Here is a tiny trained network, its code and every weight. The questions are about switching its units off for an input and a target symbol, where a switched-off unit gives its printed mean instead of its output.

import numpy as np


def w(rows, s, z=0):
    codes = np.array(rows[::2]) - 128.0
    scale = np.full(codes.shape[1], s)
    scale[-1] = z or s
    return codes * scale


def f(y):
    return y / 2 * (1 + np.tanh(0.7978845608 * (y + 0.044715 * y**3)))


def softmax(a):
    e = np.exp(a - a.max(-1, keepdims=True))
    return e / e.sum(-1, keepdims=True)


def log_softmax(a):
    a = a - a.max(-1, keepdims=True)
    return a - np.log(np.exp(a).sum(-1, keepdims=True))


def net(x, mask):
    ids = ['αηθλπστφψω'.index(c) for c in x.split()]
    T = len(ids)
    res = E[ids] + P[:T]
    u = 0
    for l in range(3):
        r = res
        for j in range(3):
            rows = slice(2 * j, 2 * j + 2)
            q, k, v = (r @ M[l][rows].T for M in (Q, K, V))
            z = softmax(np.where(np.tri(T) > 0, q @ k.T / 2**0.5, -1e9)) @ v
            o = O[l][rows]
            res = res + np.where(mask[u + j], z, o[:, -1]) @ o[:, :-1]
        u += 3
        y = f(res @ A[l][:, :-1].T + A[l][:, -1])
        res = res + np.where(mask[u : u + 4], y, B[l][:, -1]) @ B[l][:, :-1]
        u += 4
    return log_softmax(res[-1] @ U[:, :-1].T + U[:, -1])


Q, K, V, O, A, B = {}, {}, {}, {}, {}, {}
E = w([
[156,124,65],'α',
[153,156,95],'η',
[158,154,96],'θ',
[130,253,143],'λ',
[51,82,170],'π',
[241,218,196],'σ',
[226,61,186],'τ',
[124,172,43],'φ',
[128,31,153],'ψ',
[116,87,239],'ω',
],0.018)
P = w([
[109,129,31],'0',
[91,142,54],'1',
[75,148,53],'2',
[73,157,48],'3',
[47,164,62],'4',
[146,192,68],'5',
[90,180,69],'6',
[251,205,5],'7',
],0.0027)
Q[0] = w([
[89,73,133],'L0H0',
[11,84,175],'L0H0',
[47,127,185],'L0H1',
[117,169,108],'L0H1',
[179,216,76],'L0H2',
[96,244,233],'L0H2',
],0.011)
K[0] = w([
[58,43,149],'L0H0',
[16,40,162],'L0H0',
[115,162,57],'L0H1',
[157,141,120],'L0H1',
[160,170,78],'L0H2',
[102,246,159],'L0H2',
],0.012)
V[0] = w([
[130,129,140],'L0H0',
[1,131,202],'L0H0',
[81,176,188],'L0H1',
[134,132,104],'L0H1',
[169,130,132],'L0H2',
[183,112,148],'L0H2',
],0.0086)
O[0] = w([
[191,144,116,134],'L0H0',
[255,132,66,3],'L0H0',
[83,109,133,52],'L0H1',
[190,127,103,132],'L0H1',
[102,102,118,163],'L0H2',
[97,109,93,180],'L0H2',
],0.0075,0.0029)
A[0] = w([
[158,172,108,76],'L0N0',
[246,54,184,1],'L0N1',
[78,92,51,215],'L0N2',
[160,232,152,53],'L0N3',
],0.011,0.0084)
B[0] = w([
[73,68,100,120],'L0N0',
[22,113,157,181],'L0N1',
[255,146,70,253],'L0N2',
[51,150,165,167],'L0N3',
],0.0062)
Q[1] = w([
[179,151,139],'L1H0',
[82,137,168],'L1H0',
[206,98,158],'L1H1',
[106,100,105],'L1H1',
[138,4,125],'L1H2',
[180,29,212],'L1H2',
],0.015)
K[1] = w([
[138,129,131],'L1H0',
[102,139,134],'L1H0',
[125,185,166],'L1H1',
[156,132,142],'L1H1',
[151,85,93],'L1H2',
[85,6,113],'L1H2',
],0.022)
V[1] = w([
[90,198,111],'L1H0',
[120,197,94],'L1H0',
[22,211,132],'L1H1',
[253,188,231],'L1H1',
[70,187,148],'L1H2',
[199,127,205],'L1H2',
],0.0074)
O[1] = w([
[198,96,100,123],'L1H0',
[141,148,142,163],'L1H0',
[1,150,159,176],'L1H1',
[169,193,198,254],'L1H1',
[70,181,156,158],'L1H2',
[140,96,253,179],'L1H2',
],0.0095,0.0025)
A[1] = w([
[159,107,140,70],'L1N0',
[18,84,31,3],'L1N1',
[9,253,145,29],'L1N2',
[45,224,236,142],'L1N3',
],0.0061,0.0045)
B[1] = w([
[110,125,212,122],'L1N0',
[254,167,130,120],'L1N1',
[163,56,164,200],'L1N2',
[173,128,9,255],'L1N3',
],0.0056,0.0069)
Q[2] = w([
[190,185,126],'L2H0',
[59,150,116],'L2H0',
[214,107,46],'L2H1',
[2,93,60],'L2H1',
[61,203,238],'L2H2',
[101,192,40],'L2H2',
],0.0087)
K[2] = w([
[169,99,197],'L2H0',
[112,122,124],'L2H0',
[95,44,164],'L2H1',
[157,74,19],'L2H1',
[98,167,223],'L2H2',
[12,69,27],'L2H2',
],0.011)
V[2] = w([
[108,95,144],'L2H0',
[197,188,175],'L2H0',
[168,183,137],'L2H1',
[99,137,123],'L2H1',
[85,155,154],'L2H2',
[254,164,195],'L2H2',
],0.0086)
O[2] = w([
[172,137,203,105],'L2H0',
[232,98,153,183],'L2H0',
[10,100,99,169],'L2H1',
[115,109,162,92],'L2H1',
[254,157,72,63],'L2H2',
[99,177,108,254],'L2H2',
],0.0029,0.0058)
A[2] = w([
[175,255,47,36],'L2N0',
[247,87,189,83],'L2N1',
[166,194,97,95],'L2N2',
[163,20,179,2],'L2N3',
],0.0089,0.011)
B[2] = w([
[64,55,155,253],'L2N0',
[145,97,179,197],'L2N1',
[115,123,122,188],'L2N2',
[3,89,104,153],'L2N3',
],0.014,0.005)
U = w([
[190,104,42,163],'α',
[151,148,91,178],'η',
[155,148,94,172],'θ',
[5,163,157,124],'λ',
[223,119,115,143],'π',
[159,211,173,241],'σ',
[67,97,197,5],'τ',
[79,71,69,3],'φ',
[154,52,115,98],'ψ',
[150,134,193,101],'ω',
],0.012,0.008)

Each question gives the input, a string of symbols that net reads in full, and the target symbol t.
The units are the heads (2 rows each of Q, K, V and O) and the neurons (one row each of A and B). Each row of codes is followed by its name. A weight is (code - 128) times the scale printed after its matrix; where a second scale follows, it is the last column's (O, A, B and U).
mask holds one flag per unit, layer by layer, with each layer's heads first. A switched-off unit (its flag False) gives its mean, the last column of its rows in O or B, instead of its output. The means were averaged over made-up inputs and are rounded, as every weight is.
A unit's drop is (log p(t) with every unit on - log p(t) with that unit switched off) / (log p(t) with every unit on - log p(t) with every unit switched off).
The circuit of an input: a set's keep is (log p(t) with only the set's units on - log p(t) with every unit switched off) / (log p(t) with every unit on - log p(t) with every unit switched off). Starting from the 12 units with the biggest drops (on a tie, the unit counted first), units are removed one at a time, each time the one whose removal leaves the highest keep (on an exact tie, the one counted first), for as long as the keep stays at least 0.8.
circuit, biggest first: the units of the circuit, biggest drop first
most important unit: the unit with the biggest drop
top k neurons: the k neurons with the biggest drops, biggest first
k most important neurons of layer l: the k neurons of layer l with the biggest drops, biggest first
heads that matter: for each layer, one digit per head in row order, 1 if its drop is at least 0.15 and else 0, layers parted by /
drop when u is switched off: that unit's drop, to one decimal
input η τ ω η ω σ φ θ, target σ: circuit, biggest first => (L2N0, L1H2)
input ψ α ω ω, target ω: circuit, biggest first => (L2N1, L1H1, L0H0)
input π η ω ψ ψ π τ, target τ: circuit, biggest first => (L1H2, L2N3, L1N3, L0H0)
input θ η λ α τ α τ φ, target λ: most important unit => L2N0
input ψ ω η τ α ψ φ, target φ: circuit, biggest first => (L2N0, L1H2)
input σ φ ψ ψ ψ θ, target σ: circuit, biggest first => (L1H2, L2N0)
input λ σ ψ η ω φ τ ω, target σ: circuit, biggest first => (L1H1, L0H0)
input π λ ψ ω τ, target λ: circuit, biggest first => (L1H1, L0N2)
input λ ψ α π α, target λ: top 2 neurons => (L0N2, L0N3)
input α φ π ω π τ, target τ: 2 most important neurons of layer 2 => (L2N3, L2N1)
input θ σ η, target σ: top 3 neurons => (L2N0, L0N1, L2N3)
input θ η ω ψ λ π π ψ, target λ: top 2 neurons => (L0N3, L1N3)
input η τ ψ λ η, target λ: heads that matter => 000 / 001 / 000
input ψ ψ α σ ω, target σ: heads that matter => 000 / 010 / 000
input τ σ φ τ, target σ: heads that matter => 000 / 010 / 001
input π φ α η α α φ, target φ: top 3 neurons => (L2N0, L0N2, L1N2)
input λ τ θ, target λ: circuit, biggest first => (L1H2)
input τ σ η, target σ: circuit, biggest first => (L1H2, L2N0)
input λ ψ α α ψ θ, target λ: top 2 neurons => (L2N0, L0N3)
input θ σ π θ ψ η ω α, target σ: top 2 neurons => (L1N3, L2N0)
input ψ θ ψ λ ψ α, target λ: most important unit => L1H2
input ψ τ τ τ ω, target ω: 2 most important neurons of layer 0 => (L0N3, L0N0)
input ω θ σ α ω π, target σ: circuit, biggest first => (L1H1, L0H0)
input π η η α σ α, target σ: 2 most important neurons of layer 0 => (L0N1, L0N2)
input σ ψ λ ψ, target λ: drop when L2H2 is switched off => -0.1
input ψ ω τ α σ α ψ π, target σ: drop when L2H0 is switched off => 0.0
input α π ω ω π θ ψ λ, target λ: most important unit => L2N0
